Below is a small trained network, with its code and all its weights. Each question gives an input and a class and asks what happens when units are switched off, that is, made to give their printed mean instead of their output.

import numpy as np


def w(rows, s, z=0):
    codes = np.array(rows[::2]) - 128.0
    scale = np.full(codes.shape[1], s)
    scale[-1] = z or s
    return codes * scale


def norm(h):
    return h / np.sqrt((h * h).mean(-1, keepdims=True) + 1e-5)


def f(y):
    return y / 2 * (1 + np.tanh(0.7978845608 * (y + 0.044715 * y**3)))


def log_softmax(a):
    a = a - a.max(-1, keepdims=True)
    return a - np.log(np.exp(a).sum(-1, keepdims=True))


def net(x, mask):
    res = np.array(x, float).reshape(1, 3) / 4 @ E
    u = 0
    for l in range(2):
        y = f(norm(res) @ A[l][:, :-1].T + A[l][:, -1])
        res = res + np.where(mask[u : u + 6], y, B[l][:, -1]) @ B[l][:, :-1]
        u += 6
    return log_softmax(norm(res)[-1] @ U[:, :-1].T + U[:, -1])


A, B = {}, {}
E = w([
[87,26,125,88,165,168,104,86,128,189,156],'x0',
[84,56,105,225,152,18,255,72,216,74,187],'x1',
[121,139,199,137,253,182,120,255,229,58,134],'x2',
],0.00049)
A[0] = w([
[118,30,89,90,183,167,111,101,138,196,194,5],'L0N0',
[161,125,112,88,97,161,56,159,65,174,89,215],'L0N1',
[144,153,222,141,195,216,134,188,205,90,127,103],'L0N2',
[43,65,103,182,108,85,175,59,153,73,150,186],'L0N3',
[176,248,116,160,77,72,169,172,127,30,54,130],'L0N4',
[86,44,75,64,218,161,131,103,137,229,189,37],'L0N5',
],0.0016,0.0012)
B[0] = w([
[105,137,230,219,68,120,50,109,139,16,105,94],'L0N0',
[184,132,117,186,165,120,188,132,187,170,210,245],'L0N1',
[49,45,24,68,136,144,117,155,146,113,165,227],'L0N2',
[201,120,118,170,191,84,172,146,171,211,200,229],'L0N3',
[77,53,254,204,119,165,43,68,174,84,168,232],'L0N4',
[122,210,213,222,54,117,101,141,165,18,125,117],'L0N5',
],0.0017,0.0011)
A[1] = w([
[121,83,85,133,136,144,119,129,138,161,172,217],'L1N0',
[157,150,146,95,125,181,63,153,93,150,90,73],'L1N1',
[174,184,118,135,128,115,119,166,123,138,149,248],'L1N2',
[153,170,140,84,133,159,95,154,92,160,84,13],'L1N3',
[109,138,252,177,98,137,78,103,131,72,112,180],'L1N4',
[125,123,90,139,63,72,125,78,71,162,95,83],'L1N5',
],0.0037,0.0014)
B[1] = w([
[132,160,138,145,62,119,84,81,81,139,75,249],'L1N0',
[115,100,155,180,130,47,187,105,165,83,139,192],'L1N1',
[140,143,73,82,95,200,110,72,84,189,116,204],'L1N2',
[137,99,112,202,166,46,176,106,164,152,171,146],'L1N3',
[65,108,179,165,2,84,49,44,107,130,24,180],'L1N4',
[53,93,152,99,191,168,88,226,190,38,115,185],'L1N5',
],0.0027,0.0019)
U = w([
[238,56,10,236,234,21,240,18,248,244,245,244],'0',
[16,9,9,14,243,244,17,240,236,27,149,243],'1',
[14,22,247,244,9,26,3,23,228,20,16,204],'2',
[228,229,66,28,16,247,28,14,31,238,22,209],'3',
[247,245,252,21,137,22,244,246,15,21,13,4],'4',
[243,235,242,16,123,24,251,244,14,10,20,4],'5',
[241,248,231,11,126,24,235,238,26,17,19,4],'6',
[235,250,244,12,134,26,243,234,22,23,19,4],'7',
],0.0043,0.004)

Each question gives the input, the list of numbers given to net, and the class t.
The units are the neurons (one row each of A and B). Each row of codes is followed by its name. A weight is (code - 128) times the scale printed after its matrix; where a second scale follows, it is the last column's (A, B and U).
mask holds one flag per neuron, layer by layer. A switched-off neuron (its flag False) gives its mean, the last column of its row in B, instead of its output. The means were averaged over made-up inputs and are rounded, as every weight is.
A unit's drop is (log p(t) with every unit on - log p(t) with that unit switched off) / (log p(t) with every unit on - log p(t) with every unit switched off).
most important unit: the unit with the biggest drop
top k neurons: the k neurons with the biggest drops, biggest first
top k neurons in layer l: the k neurons of layer l with the biggest drops, biggest first
input [6,-8,-2], class 0: most important unit	L0N4
input [4,-7,-6], class 0: top 2 neurons	(L1N3; L0N4)
input [2,2,0], class 3: top 2 neurons	(L0N3; L0N4)
input [8,-3,-5], class 2: top 2 neurons in layer 0	(L0N0; L0N5)
input [-1,5,8], class 1: top 4 neurons	(L1N3; L1N1; L0N1; L0N2)
input [-6,-5,-5], class 2: top 3 neurons in layer 1	(L1N1; L1N5; L1N3)
input [-8,-2,-7], class 2: top 3 neurons	(L0N4; L0N2; L1N5)
input [-7,-7,-4], class 0: top 4 neurons	(L1N3; L0N0; L0N5; L0N1)
input [3,-2,2], class 3: top 4 neurons	(L0N1; L0N4; L1N5; L0N2)
input [2,5,-8], class 1: top 2 neurons	(L1N5; L1N4)
input [7,-5,4], class 2: top 3 neurons	(L0N0; L0N5; L0N3)
input [-5,-3,-1], class 2: top 2 neurons	(L0N4; L0N3)
input [7,-8,-5], class 0: top 3 neurons in layer 1	(L1N3; L1N1; L1N4)
input [-2,3,1], class 3: top neuron	(L1N1)
input [-1,-7,-7], class 0: top 2 neurons in layer 0	(L0N2; L0N1)
input [-8,-7,-4], class 2: top 3 neurons in layer 1	(L1N1; L1N4; L1N5)
input [-6,-4,-2], class 2: top 2 neurons in layer 0	(L0N4; L0N3)
input [5,-3,1], class 2: top 3 neurons	(L0N0; L0N5; L0N3)
input [-8,-6,5], class 2: top 2 neurons	(L0N4; L0N3)
input [-5,3,6], class 1: most important unit	L0N2
input [-2,4,0], class 0: top 2 neurons in layer 0	(L0N3; L0N4)
input [5,-5,1], class 0: top 3 neurons in layer 1	(L1N3; L1N1; L1N5)
input [-3,0,2], class 3: top 4 neurons in layer 1	(L1N1; L1N5; L1N3; L1N0)
